Here is a tiny trained network, its code and every weight. The questions are about switching its units off for an input and a class, where a switched-off unit gives its printed mean instead of its output.

import numpy as np


def w(rows, s, z=0):
    codes = np.array(rows[::2]) - 128.0
    scale = np.full(codes.shape[1], s)
    scale[-1] = z or s
    return codes * scale


def f(y):
    return y / 2 * (1 + np.tanh(0.7978845608 * (y + 0.044715 * y**3)))


def log_softmax(a):
    a = a - a.max(-1, keepdims=True)
    return a - np.log(np.exp(a).sum(-1, keepdims=True))


def net(x, mask):
    res = np.array(x, float).reshape(1, 4) / 4 @ E
    y = f(res @ A[0][:, :-1].T + A[0][:, -1])
    res = res + np.where(mask, y, B[0][:, -1]) @ B[0][:, :-1]
    return log_softmax(res[-1] @ U[:, :-1].T + U[:, -1])


A, B = {}, {}
E = w([
[186,76,101,107,91,155,14],'x0',
[113,216,163,254,157,148,70],'x1',
[27,163,188,127,51,236,96],'x2',
[139,81,250,130,193,143,103],'x3',
],0.0099)
A[0] = w([
[160,118,119,126,206,113,115,101],'neuron 1',
[91,98,149,142,104,182,166,198],'neuron 2',
[125,55,170,69,103,126,153,176],'neuron 3',
[115,125,177,113,91,179,113,103],'neuron 4',
[88,159,129,98,84,155,84,173],'neuron 5',
[151,130,97,153,146,147,38,165],'neuron 6',
[147,132,122,129,129,68,135,40],'neuron 7',
[136,86,198,124,251,160,144,24],'neuron 8',
[231,105,135,146,185,118,128,89],'neuron 9',
[179,168,47,139,142,66,118,68],'neuron 10',
[140,166,109,185,175,130,77,117],'neuron 11',
[150,212,158,211,135,150,73,138],'neuron 12',
[95,136,170,118,100,168,135,157],'neuron 13',
[113,198,134,170,160,119,121,54],'neuron 14',
[129,153,135,176,133,131,120,97],'neuron 15',
[93,176,166,99,183,123,193,253],'neuron 16',
[114,100,137,94,114,134,194,176],'neuron 17',
[166,110,100,133,165,133,113,195],'neuron 18',
[129,97,124,76,115,122,132,224],'neuron 19',
[131,88,166,128,162,155,101,23],'neuron 20',
[103,150,132,188,144,121,194,140],'neuron 21',
[84,138,138,141,103,154,188,177],'neuron 22',
[118,77,225,134,157,104,95,25],'neuron 23',
[160,125,124,158,141,74,123,140],'neuron 24',
[129,76,126,85,54,106,145,144],'neuron 25',
[156,117,104,141,121,74,133,47],'neuron 26',
[188,149,130,115,76,122,71,71],'neuron 27',
[80,113,50,147,77,142,145,53],'neuron 28',
[133,186,94,158,81,88,113,78],'neuron 29',
[126,139,159,118,79,213,124,132],'neuron 30',
[104,166,120,154,120,143,202,79],'neuron 31',
[154,99,113,125,108,140,67,195],'neuron 32',
[134,132,80,107,91,128,118,34],'neuron 33',
[64,148,148,125,67,156,85,126],'neuron 34',
[136,161,51,172,94,134,152,43],'neuron 35',
[130,162,144,127,173,83,181,178],'neuron 36',
[120,156,86,46,125,138,146,161],'neuron 37',
[190,115,130,111,90,135,59,179],'neuron 38',
],0.013,0.0022)
B[0] = w([
[90,126,75,102,124,185,185,181],'neuron 1',
[159,148,102,130,175,180,173,188],'neuron 2',
[165,103,121,224,198,70,83,209],'neuron 3',
[131,84,51,111,125,150,156,195],'neuron 4',
[176,130,88,105,156,148,180,204],'neuron 5',
[209,165,176,108,103,79,121,192],'neuron 6',
[127,113,110,114,140,140,155,156],'neuron 7',
[69,37,170,49,146,104,143,232],'neuron 8',
[139,106,57,137,156,130,185,206],'neuron 9',
[93,110,115,120,140,164,193,195],'neuron 10',
[161,70,72,160,196,93,100,194],'neuron 11',
[191,110,111,150,182,57,116,253],'neuron 12',
[183,85,101,103,202,138,180,195],'neuron 13',
[137,143,111,136,165,65,89,197],'neuron 14',
[138,121,129,167,149,98,88,170],'neuron 15',
[207,211,177,72,68,131,127,229],'neuron 16',
[202,169,161,202,155,23,95,190],'neuron 17',
[103,197,111,159,96,202,156,164],'neuron 18',
[174,145,101,169,149,98,106,184],'neuron 19',
[90,149,174,7,141,72,184,169],'neuron 20',
[176,155,174,113,58,90,90,206],'neuron 21',
[179,144,132,132,103,157,197,195],'neuron 22',
[37,58,182,61,138,119,120,209],'neuron 23',
[138,136,17,130,115,200,187,170],'neuron 24',
[164,132,97,166,156,73,90,200],'neuron 25',
[116,146,111,91,152,142,150,161],'neuron 26',
[166,121,190,88,49,108,177,173],'neuron 27',
[28,3,189,45,161,149,163,188],'neuron 28',
[70,69,223,83,173,52,83,170],'neuron 29',
[131,156,70,132,167,158,183,211],'neuron 30',
[177,125,128,75,84,125,115,193],'neuron 31',
[173,177,139,84,84,126,144,187],'neuron 32',
[126,121,141,68,126,93,110,162],'neuron 33',
[117,169,63,94,159,127,191,226],'neuron 34',
[41,39,226,60,180,122,152,180],'neuron 35',
[201,176,126,90,67,153,189,203],'neuron 36',
[173,86,175,120,213,60,58,185],'neuron 37',
[210,181,210,71,2,120,151,200],'neuron 38',
],0.0069,0.013)
U = w([
[107,132,36,128,158,183,206,102],'0',
[29,66,190,81,163,108,126,127],'1',
[177,183,168,122,64,123,143,95],'2',
[148,121,105,181,195,71,69,93],'3',
[143,141,131,160,136,150,136,254],'4',
[40,150,128,207,78,184,76,47],'5',
[11,134,132,207,103,187,113,50],'6',
],0.012,0.008)

Each question gives the input, the list of numbers given to net, and the class t.
The units are the neurons (one row each of A and B). Each row of codes is followed by its name. A weight is (code - 128) times the scale printed after its matrix; where a second scale follows, it is the last column's (A, B and U).
mask holds one flag per neuron, in row order. A switched-off neuron (its flag False) gives its mean, the last column of its row in B, instead of its output. The means were averaged over made-up inputs and are rounded, as every weight is.
A unit's drop is (log p(t) with every unit on - log p(t) with that unit switched off) / (log p(t) with every unit on - log p(t) with every unit switched off).
The circuit of an input: a set's keep is (log p(t) with only the set's units on - log p(t) with every unit switched off) / (log p(t) with every unit on - log p(t) with every unit switched off). Starting from the 12 units with the biggest drops (on a tie, the unit counted first), units are removed one at a time, each time the one whose removal leaves the highest keep (on an exact tie, the one counted first), for as long as the keep stays at least 0.8.
units of the circuit, in order: the units of the circuit, biggest drop first
most important unit: the unit with the biggest drop
top k neurons: the k neurons with the biggest drops, biggest first
drop of u: that unit's drop, to one decimal
input [-8,3,3,-7], class 2: top neuron : neuron 16
input [-5,-7,1,-6], class 3: units of the circuit, in order : neuron 17; neuron 37
input [8,4,-8,8], class 0: top 2 neurons : neuron 9; neuron 24
input [5,6,3,-2], class 3: top 2 neurons : neuron 12; neuron 11
input [6,-3,3,-6], class 1: top 3 neurons : neuron 28; neuron 16; neuron 35
input [-7,-8,-5,-2], class 3: top 2 neurons : neuron 37; neuron 3
input [3,7,5,6], class 3: top 2 neurons : neuron 12; neuron 11
input [-6,-7,2,3], class 3: top 3 neurons : neuron 3; neuron 38; neuron 17
input [0,-8,-7,-3], class 3: top 3 neurons : neuron 37; neuron 17; neuron 3
input [-2,-1,1,1], class 4: top 2 neurons : neuron 38; neuron 6
input [-5,7,6,-7], class 1: top 2 neurons : neuron 29; neuron 35
input [-5,-3,4,2], class 2: top 2 neurons : neuron 16; neuron 17
input [5,7,7,-1], class 0: top 4 neurons : neuron 34; neuron 30; neuron 5; neuron 4
input [7,-4,2,4], class 2: most important unit : neuron 38
input [7,-1,7,-6], class 0: top 2 neurons : neuron 34; neuron 30
input [-3,7,5,-6], class 3: top 4 neurons : neuron 12; neuron 8; neuron 14; neuron 23
input [-1,-8,-4,-7], class 3: top 2 neurons : neuron 25; neuron 17
input [2,-7,4,-5], class 3: drop of neuron 25 : 0.1
input [3,-1,-4,0], class 0: drop of neuron 9 : 0.1
input [2,-1,4,-5], class 1: units of the circuit, in order : neuron 28
input [4,-6,4,-8], class 1: drop of neuron 28 : 0.7
input [-1,-6,0,-7], class 1: drop of neuron 28 : 0.5
